a =
 -50.602    -3.377   -13.540    30.987    94.676   133.905
 174.607   193.798    84.316   -10.262   -66.205  -102.161
 -43.730   126.965    52.143   -20.714   106.067   -23.821
 -51.553    83.593   154.703    42.685   -21.933  -177.440
 -45.996    50.592    86.907    -9.236    92.915   -60.036
   6.685  -112.056    35.833    36.802    11.898  -137.586
Which number is the largest entry?
A: 193.798
Which number is the fourth entry, reading row by row?
A: 30.987
The fifth entry, reading row by row is 94.676
Which number is the entry just right of -66.205?
A: -102.161
The smallest entry in the last row is -137.586
The largest entry in the first column: 174.607
Which number is the 3rd smallest entry?
A: -112.056
Which number is the bottom-left entry?
A: 6.685
Which number is the smallest entry in the first column?
A: -51.553
Which number is the entry directly below 92.915?
A: 11.898
Which number is the first entry on the diagonal from the top-right corner?
A: 133.905
The entry just left of -13.540 -> -3.377
Which number is the second entry on the diagonal from the top-right corner?
A: -66.205
The entry just right of 193.798: 84.316
The entry in the top-left corner: -50.602
The entry directly below the smallest entry: -60.036
Which number is the entry just left of -60.036?
A: 92.915
Which number is the entry just left of -66.205?
A: -10.262
The entry just left of -177.440 -> -21.933
The minimum is -177.440
Which number is the entry just right of -112.056?
A: 35.833
Which number is the entry directly above -112.056?
A: 50.592
Which number is the entry directly above -9.236?
A: 42.685
The entry directly above -177.440 -> -23.821
The entry just right of 35.833 -> 36.802

[[ -1.6   3.8   7.3   0.5  -2.9  13.6  -6.2  -9.1   2.2]
 [ -1.9   3.8   7.3   0.7  11.4 -39.7  -6.2  78.1  -8.6]
 [ -9.2  24.6  56.2   0.5 -21.5  63.7 -39.1   1.7  17.2]
 [ -1.6   3.8   6.5   0.5  -1.8   1.5  -5.9   7.0   1.7]
 [-11.7  24.0  53.4   0.5  -7.8  23.6 -39.7  57.5   6.6]
 [ -1.6   3.8   8.2   0.5  -1.8   9.3  -6.2   3.8   1.7]
 [ -1.6  -5.5 -16.0   0.5  17.6 -55.7   8.1  58.4 -13.3]
 [  2.6  -8.3 -21.3   0.5   5.8 -20.1  14.2  -2.8  -3.4]
 [ -1.7   3.8   7.3   0.5   3.1 -14.7  -6.2  43.4  -2.1]
 [  4.7  -7.3 -18.2   0.4  -2.9  15.3  14.5 -63.3   1.7]]
Counting starts at 1.
The entry in the bottom-left corner: 4.7
The entry at row 3, column 2?
Answer: 24.6
The entry at row 1, column 1: -1.6
The entry in row 2 and column 3?
Answer: 7.3
The entry at row 1, column 2?
Answer: 3.8
The entry just right of the largest entry: -8.6
The entry just left of -21.5?
Answer: 0.5
The entry in row 3 and column 1?
Answer: -9.2
The entry at row 1, column 3?
Answer: 7.3
The entry in row 2 and column 1 is -1.9
The largest entry?
Answer: 78.1
The bottom-right entry is 1.7
The entry directly above the largest entry is -9.1
The entry just right of -8.3?
Answer: -21.3
The top-right entry -> 2.2
The bottom entry of the column that holds the smallest entry -> -63.3
The entry in row 2 and column 2?
Answer: 3.8
The entry just right of 4.7 is -7.3
The entry just left of the largest entry?
Answer: -6.2
The entry just right of 7.0?
Answer: 1.7
The entry at row 3, column 3: 56.2
The entry directly below 8.1: 14.2
